Below are the code and all the weights of a small trained network. Each question names an input and a class and asks about switching units off, where a switched-off unit gives its printed mean instead of its output.

import numpy as np


def w(rows, s, z=0):
    codes = np.array(rows[::2]) - 128.0
    scale = np.full(codes.shape[1], s)
    scale[-1] = z or s
    return codes * scale


def norm(h):
    return h / np.sqrt((h * h).mean(-1, keepdims=True) + 1e-5)


def f(y):
    return y / 2 * (1 + np.tanh(0.7978845608 * (y + 0.044715 * y**3)))


def log_softmax(a):
    a = a - a.max(-1, keepdims=True)
    return a - np.log(np.exp(a).sum(-1, keepdims=True))


def net(x, mask):
    res = np.array(x, float).reshape(1, 2) / 4 @ E
    u = 0
    for l in range(4):
        y = f(norm(res) @ A[l][:, :-1].T + A[l][:, -1])
        res = res + np.where(mask[u : u + 9], y, B[l][:, -1]) @ B[l][:, :-1]
        u += 9
    return log_softmax(norm(res)[-1] @ U[:, :-1].T + U[:, -1])


A, B = {}, {}
E = w([
[252,59,108],'x0',
[169,191,253],'x1',
],0.0067)
A[0] = w([
[67,167,198,118],'L0N1',
[187,99,65,80],'L0N2',
[251,105,150,3],'L0N3',
[154,113,80,105],'L0N4',
[59,106,41,181],'L0N5',
[148,113,47,109],'L0N6',
[112,107,110,170],'L0N7',
[41,169,85,86],'L0N8',
[104,108,172,111],'L0N9',
],0.02,0.0035)
B[0] = w([
[163,232,52,220],'L0N1',
[199,154,52,201],'L0N2',
[139,39,253,229],'L0N3',
[161,144,90,167],'L0N4',
[57,89,79,245],'L0N5',
[162,177,72,197],'L0N6',
[129,117,105,152],'L0N7',
[91,46,198,224],'L0N8',
[119,159,122,140],'L0N9',
],0.041,0.011)
A[1] = w([
[104,100,113,159],'L1N1',
[126,145,125,1],'L1N2',
[85,85,161,10],'L1N3',
[110,120,195,59],'L1N4',
[101,109,160,67],'L1N5',
[153,253,147,134],'L1N6',
[114,108,169,23],'L1N7',
[111,172,117,140],'L1N8',
[79,56,81,175],'L1N9',
],0.039,0.0032)
B[1] = w([
[93,122,140,176],'L1N1',
[155,122,102,129],'L1N2',
[172,103,88,203],'L1N3',
[182,95,221,177],'L1N4',
[188,125,129,171],'L1N5',
[64,255,168,244],'L1N6',
[149,103,161,167],'L1N7',
[122,98,98,177],'L1N8',
[51,96,163,255],'L1N9',
],0.054,0.015)
A[2] = w([
[138,121,123,34],'L2N1',
[107,90,177,20],'L2N2',
[95,183,163,76],'L2N3',
[50,156,81,4],'L2N4',
[152,112,154,88],'L2N5',
[103,4,227,59],'L2N6',
[134,147,236,13],'L2N7',
[126,128,127,118],'L2N8',
[68,143,175,53],'L2N9',
],0.024,0.002)
B[2] = w([
[122,136,139,125],'L2N1',
[96,113,143,165],'L2N2',
[103,179,148,160],'L2N3',
[222,80,143,183],'L2N4',
[138,93,131,144],'L2N5',
[3,66,143,252],'L2N6',
[81,75,212,167],'L2N7',
[130,132,125,128],'L2N8',
[69,173,164,171],'L2N9',
],0.034,0.018)
A[3] = w([
[155,91,117,78],'L3N1',
[160,87,116,99],'L3N2',
[95,166,67,4],'L3N3',
[158,193,95,122],'L3N4',
[254,122,215,156],'L3N5',
[138,111,126,86],'L3N6',
[112,213,157,47],'L3N7',
[123,139,137,174],'L3N8',
[116,194,149,90],'L3N9',
],0.03,0.0033)
B[3] = w([
[136,134,117,162],'L3N1',
[136,132,117,173],'L3N2',
[176,59,111,171],'L3N3',
[54,82,176,198],'L3N4',
[211,253,112,250],'L3N5',
[131,130,122,135],'L3N6',
[87,221,125,220],'L3N7',
[115,133,136,143],'L3N8',
[120,193,122,197],'L3N9',
],0.048,0.011)
U = w([
[14,35,134,190],'0',
[70,227,143,192],'1',
[253,181,77,2],'2',
[201,66,242,134],'3',
[167,38,3,113],'4',
],0.023,0.0039)

Each question gives the input, the list of numbers given to net, and the class t.
The units are the neurons (one row each of A and B). Each row of codes is followed by its name. A weight is (code - 128) times the scale printed after its matrix; where a second scale follows, it is the last column's (A, B and U).
mask holds one flag per neuron, layer by layer. A switched-off neuron (its flag False) gives its mean, the last column of its row in B, instead of its output. The means were averaged over made-up inputs and are rounded, as every weight is.
A unit's drop is (log p(t) with every unit on - log p(t) with that unit switched off) / (log p(t) with every unit on - log p(t) with every unit switched off).
most important unit: the unit with the biggest drop
top k neurons: the k neurons with the biggest drops, biggest first
k most important neurons of layer l: the k neurons of layer l with the biggest drops, biggest first
drop when u is switched off: that unit's drop, to one decimal
input [5,-1], class 2: top 4 neurons -> (L1N9 L0N5 L0N2 L0N8)
input [8,-2], class 2: top 2 neurons -> (L1N9 L0N2)
input [-8,-1], class 0: top neuron -> (L0N8)
input [7,1], class 3: top 3 neurons -> (L0N3 L1N9 L0N5)
input [2,-8], class 4: top 3 neurons -> (L0N3 L0N6 L0N2)
input [8,0], class 3: 3 most important neurons of layer 0 -> (L0N3 L0N1 L0N5)
input [7,-2], class 2: top 4 neurons -> (L1N9 L0N2 L0N3 L1N6)
input [2,8], class 3: 3 most important neurons of layer 0 -> (L0N3 L0N2 L0N6)
input [6,-3], class 2: 2 most important neurons of layer 0 -> (L0N1 L0N3)
input [2,-7], class 4: 3 most important neurons of layer 0 -> (L0N3 L0N6 L0N2)
input [6,-2], class 2: top 3 neurons -> (L1N9 L0N2 L0N3)
input [6,3], class 3: drop when L0N3 is switched off -> 0.6
input [-4,-8], class 0: drop when L3N4 is switched off -> 0.0
input [1,0], class 3: drop when L1N9 is switched off -> 0.5
input [8,-5], class 2: most important unit -> L0N2
